In the rows, zero is written as 128.
Each row has a class, written as a number after it; each block has new classes, again numbered from 0 up.
[121 130 133 121 132 113 135 133 120 131 146 123 128 130 122 117 127 129
 143 119 129 122 121 138 123 126 105 131 123 131 126 119 129 143] : 2
[129 126 126 125 128 136 136 125 120 126 139 126 132 131 123 117 124 130
 135 130 123 122 121 131 128 130 113 134 128 128 128 121 123 133] : 3
[130 126 136 129 124 120 130 118 123 140 147 125 129 132 131 118 106 152
 140 122 131 123 146 131 128 139 121 126 127 125 124 126 122 125] : 0
[129 130 128 126 129 119 137 125 127 133 135 127 129 130 125 123 126 138
 128 126 132 128 132 128 123 129 127 130 131 126 128 109 121 133] : 2
[129 128 123 125 120 131 128 123 122 131 147 120 130 129 131 124 121 137
 130 128 139 130 141 134 128 127 125 126 126 138 125 145 126 123] : 0
[129 129 132 134 112 140 133 123 128 134 136 119 130 127 127 119 109 144
 133 135 133 128 122 131 136 137 106 130 127 135 118 148 130 118] : 0
[125 128 121 130 138 124 118 129 124 125 124 132 127 122 133 124 139 110
 123 127 127 135 135 132 130 125 129 123 132 129 125 158 130 140] : 1
[122 128 129 123 127 126 138 125 119 126 131 124 134 130 130 114 119 133
 132 136 131 126 124 138 136 138 111 130 125 126 125 142 127 127] : 0
[128 129 130 135 126 124 132 126 125 131 138 121 132 135 133 117 121 141
 128 129 129 122 136 137 129 137 113 128 123 130 126 135 129 124] : 0
[129 125 140 127 117 131 133 123 115 137 144 124 128 135 129 120 108 150
 135 134 136 126 131 132 133 133 121 125 129 128 120 139 129 120] : 0
[125 123 119 134 130 117 125 124 135 134 132 119 133 132 124 125 123 138
 124 126 129 123 145 132 122 129 124 125 127 127 125 136 121 132] : 2
[129 131 111 130 133 120 119 124 132 128 130 130 128 127 127 120 137 117
 124 126 143 121 151 131 125 130 127 119 130 121 127 156 123 134] : 1
[129 133 130 128 130 129 138 129 123 133 138 126 130 131 128 122 118 141
 129 128 131 126 136 137 125 132 125 120 127 130 130 135 125 126] : 3
[129 127 114 129 123 136 124 129 137 126 122 128 126 123 122 131 129 111
 130 135 130 132 122 130 134 126 123 133 128 124 120 153 129 129] : 1
[127 133 132 128 132 117 133 132 122 128 134 130 129 128 122 127 135 132
 128 123 126 125 144 134 117 123 134 125 125 129 129 127 124 132] : 2
[131 133 125 122 136 113 122 132 127 133 138 133 122 128 126 121 125 137
 139 121 134 132 136 120 110 118 136 123 127 134 128  93 117 131] : 3
[130 129 121 128 127 127 125 130 135 126 118 131 123 123 130 132 140 108
 136 127 123 131 123 129 132 125 120 130 126 125 131 153 139 136] : 1
[126 130 120 128 131 121 132 137 128 132 132 129 130 133 119 123 128 137
 129 125 127 129 125 134 117 126 131 128 140 128 127 104 118 126] : 3
[129 132 125 129 132 116 130 130 129 126 126 126 130 134 126 123 114 143
 132 125 126 127 133 124 123 131 123 123 126 130 130  97 127 135] : 2
[127 132 122 123 125 132 131 131 123 134 143 131 129 133 128 118 117 139
 139 131 136 125 136 128 124 131 121 131 130 131 121 113 123 124] : 3
[135 129 138 126 124 131 127 123 113 135 151 129 119 135 130 117 119 135
 138 128 136 132 156 136 131 139 120 126 129 130 126 142 124 123] : 0
[129 129 128 130 133 126 130 123 124 129 132 129 139 129 130 114 133 129
 129 137 127 118 127 125 122 137 111 131 126 130 135 113 123 137] : 2
[128 130 132 126 112 146 129 125 118 135 163 124 133 130 128 122 117 139
 134 134 136 121 146 134 138 136 123 125 126 128 124 153 130 126] : 0
[128 130 127 137 107 139 132 131 130 131 136 123 131 130 131 123 114 130
 130 132 137 123 118 139 135 130 112 133 125 126 114 148 128 122] : 0
[127 130 119 126 134 122 120 141 140 124 125 134 111 123 122 134 148 103
 135 122 128 130 120 131 123 121 121 133 132 131 122 148 125 143] : 1
[128 133 134 132 117 128 136 121 121 134 137 130 134 132 130 133 112 146
 125 128 130 121 137 142 145 130 131 124 121 127 123 158 132 119] : 0
[131 131 121 124 129 133 132 127 117 129 142 131 130 135 125 116 125 125
 130 129 130 125 136 139 129 135 114 135 130 130 125 142 122 131] : 3
[125 129 141 131 125 124 133 129 127 135 133 125 131 129 126 123 121 133
 135 129 130 127 135 128 127 133 117 125 128 126 122 124 135 134] : 0
[129 133 124 128 134 113 131 132 128 126 146 126 131 132 129 114 131 130
 129 124 126 118 137 128 116 129 118 128 130 132 132 109 125 131] : 2
[127 131 121 130 129 112 126 133 134 132 133 126 131 131 126 129 125 150
 127 124 126 119 146 133 110 123 137 124 123 129 127 114 119 132] : 2
[127 127 154 132 118 112 132 129 122 141 137 122 131 120 131 127 117 141
 136 120 124 122 142 138 136 126 126 115 124 131 130 163 149 123] : 0
[131 130 117 131 134 129 118 124 137 129 124 132 122 125 129 132 136 121
 131 131 127 123 123 120 123 124 127 130 133 127 124 114 125 126] : 1
[126 128 120 122 128 124 130 132 119 133 148 132 133 134 126 124 121 135
 132 120 139 127 138 142 124 121 133 126 129 132 125 115 112 123] : 3
[124 131 123 124 133 133 136 130 120 135 142 125 131 137 129 117 122 144
 136 127 134 125 134 132 115 129 123 130 124 137 126  93 116 135] : 3
[131 125 143 125 126 121 132  93 121 133 139 123 132 129 125 127 117 142
 126 126 129 131 151 138 122 132 129 124 126 127 126 137 131 119] : 0
[130 130 122 112 128 136 132 130 121 127 139 129 130 130 129 121 130 121
 125 129 133 123 122 137 129 132 121 136 128 128 124 133 125 126] : 3

Next block: new classes, numbered from 0 again.
[131 132 112 141 126 129 106 134 132 116 125 139 128 129 127 134 134 118
 128 130 136 126 117 125 156 123 130 122 125 144 125 128 114 130] : 2
[138 124 118 129 128 127 131 129 123 145 133 121 133 137 131 129 120 131
 123 136 124 136 131 130 111 125 122 142 127 123 128 144 141 126] : 0
[122 127 127 126 127 128 127 126 127 134 135 127 131 127 128 126 122 121
 131 124 119 122 133 126 137 131 128 123 130 129 125 132 139 125] : 1
[132 125 133 130 125 126 117 138 127 127 123 134 130 127 133 130 124 134
 139 129 127 126 124 127 125 121 127 124 120 125 132 138 137 122] : 0
[124 136 140 132 130 128 128 125 134 127 121 127 124 125 123 128 130 122
 130 118 129 134 124 127 136 124 125 119 126 131 130 118 129 129] : 1
[132 126 157 132 128 119 120 136 131 120 117 122 121 128 126 126 126 123
 138 125 126 127 120 130 115 113 120 120 119 125 127 134 142 137] : 2
[121 133 132 127 130 128 126 125 128 124 131 130 129 133 127 128 130 125
 127 128 119 117 132 121 134 129 140 118 130 132 132 120 136 124] : 1
[123 135 125 127 128 127 142 130 134 123 124 126 124 120 120 128 134 117
 129 127 136 131 126 132 133 123 125 128 128 135 126 121 114 137] : 2
[136 129 128 128 124 141 122 128 128 128 125 132 131 130 129 147 124 129
 133 129 124 128 120 127 124 127 137 123 128 121 130 123 137 119] : 0
[128 136 139 129 129 128 138 117 133 132 125 126 126 130 122 127 130 119
 127 122 129 128 126 127 145 123 122 120 131 133 129 121 130 127] : 1
[127 135 143 126 128 120 135 123 139 131 119 130 121 125 118 121 127 119
 128 123 131 136 128 131 141 115 116 122 123 125 123 127 131 123] : 2
[127 133 142 127 127 131 123 142 140 104  99 151 118 121 122 125 130 122
 129 117 139 145 119 134 111 114 129 129 116 121 127 121 120 123] : 0
[126 131 151 130 121 128 130 128 135 129 118 132 116 121 119 124 129 118
 130 117 135 136 130 132 145 119 112 117 119 129 121 124 120 127] : 2
[123 133 132 130 136 129 128 122 132 130 121 129 126 129 124 127 122 118
 120 127 127 136 125 124 126 116 128 117 126 123 124 123 137 119] : 1
[133 121 112 134 124 130 110 132 114 126 134 126 134 131 135 128 125 136
 132 136 123 111 124 126 123 130 136 130 127 122 135 139 138 126] : 0
[125 127 118 127 130 127 130 133 132 122 120 119 126 119 132 130 137 123
 131 129 130 123 122 133 123 123 128 127 127 130 130 126 121 139] : 2
[122 130 136 133 130 131 122 129 136 117 109 136 119 123 123 126 133 117
 129 119 135 134 118 129 133 121 126 119 124 137 131 114 113 131] : 2
[124 133 142 130 127 128 134 126 131 130 121 136 124 128 122 126 129 117
 131 123 112 127 127 127 134 119 131 116 124 123 129 121 135 121] : 1
[125 135 149 128 128 138 124 138 132 123 121 128 120 123 130 126 135 129
 137 124 129 123 126 129 124 135 122 123 124 127 130 121 123 132] : 2
[123 130 129 126 128 128 132 136 127 128 126 128 125 124 124 125 129 123
 130 128 125 130 125 128 133 122 131 117 131 124 134 131 134 132] : 1
[133 128 138 134 131 125 113 132 128 126 127 126 133 127 124 128 139 124
 136 130 118 123 124 129 144 123 132 121 123 139 123 134 120 136] : 2
[122 132 149 131 125 128 117 117 131 122 118 134 129 126 129 130 134 135
 119 125 129 139 124 122 122 135 123 127 126 140 129 113 115 131] : 2
[124 132 140 131 131 128 112 118 132 133 120 128 127 131 128 131 132 130
 118 122 125 129 127 133 131 123 124 119 125 127 134 114 122 126] : 2
[122 134 118 121 126 130 133 120 121 146 132 113 135 129 130 131 135 134
 118 131 120 117 128 125 120 133 137 124 140 134 135 125 137 136] : 1
[128 128 119 131 129 124 123 126 126 126 127 119 127 128 127 131 136 129
 119 128 127 125 125 130 130 129 127 120 127 132 129 125 119 131] : 2
[127 128 118 128 128 127 132 124 125 132 134 127 139 128 126 125 120 125
 127 129 123 119 126 122 134 125 135 118 134 126 129 133 145 117] : 0
[131 129 138 128 128 133 121 127 131 139 115 140 127 125 130 125 127 128
 131 121 135 144 123 148 116 118 116 134 115 119 123 130 127 122] : 0

A new block, with new classes numbered from 0.
[129 134 121 129 132 131 131 128 138 122 132 123 134 123 131 128 123 131
 126 129 130 127 129 121 124 132 127 132 130 131 132 133 130 132] : 0
[133 134 122 122 135 128 131 127 131 119 127 125 119 128 131 131 126 132
 126 124 135 129 128 125 127 123 126 134 131 132 127 130 132 137] : 0
[132 133 129 123 125 122 134 127 118 126 133 126 122 135 130 118 119 128
 128 112 132 133 134 128 124 124 127 128 135 152 120 134 135 133] : 1
[129 123 126 125 119 129 130 130 130 130 127 135 125 127 134 125 122 128
 125 121 136 128 131 125 129 128 132 125 132 127 125 128 129 127] : 1
[115 138 120 126 141 125 126 110 132 122 131 123 133 125 128 135 142 131
 129 117 112 127 124 116 128 128 124 133 131 133 131 130 129 131] : 0
[130 138 118 137 134 120 128 120 129 121 138 121 132 126 129 131 139 128
 121 121 127 131 128 116 116 127 121 134 129 143 131 146 132 141] : 0
[134 124 135 127 121 121 129 118 125 133 113 145 129 130 123 128 126 124
 127 130 137 128 133 128 145 128 133 130 123 122 124 121 122 126] : 1
[126 125 131 130 128 128 123 140 129 127 135 129 130 131 125 135 125 127
 127 139 128 125 131 129 120 128 132 124 131 124 130 130 127 124] : 1
[124 121 127 120 137 143 126 126 144 127 121 127 135 117 133 130 131 131
 129 136 127 121 140 135 137 132 131 129 128 113 134 124 116 125] : 1
[128 124 126 115 140 132 128 126 138 130 130 124 126 127 134 128 124 129
 129 129 127 128 126 136 134 130 130 130 129 126 129 125 127 135] : 1
[122 130 127 137 121 121 129 121 120 133 131 129 125 131 123 126 135 122
 126 121 123 131 124 126 130 127 124 121 130 129 124 131 129 121] : 0
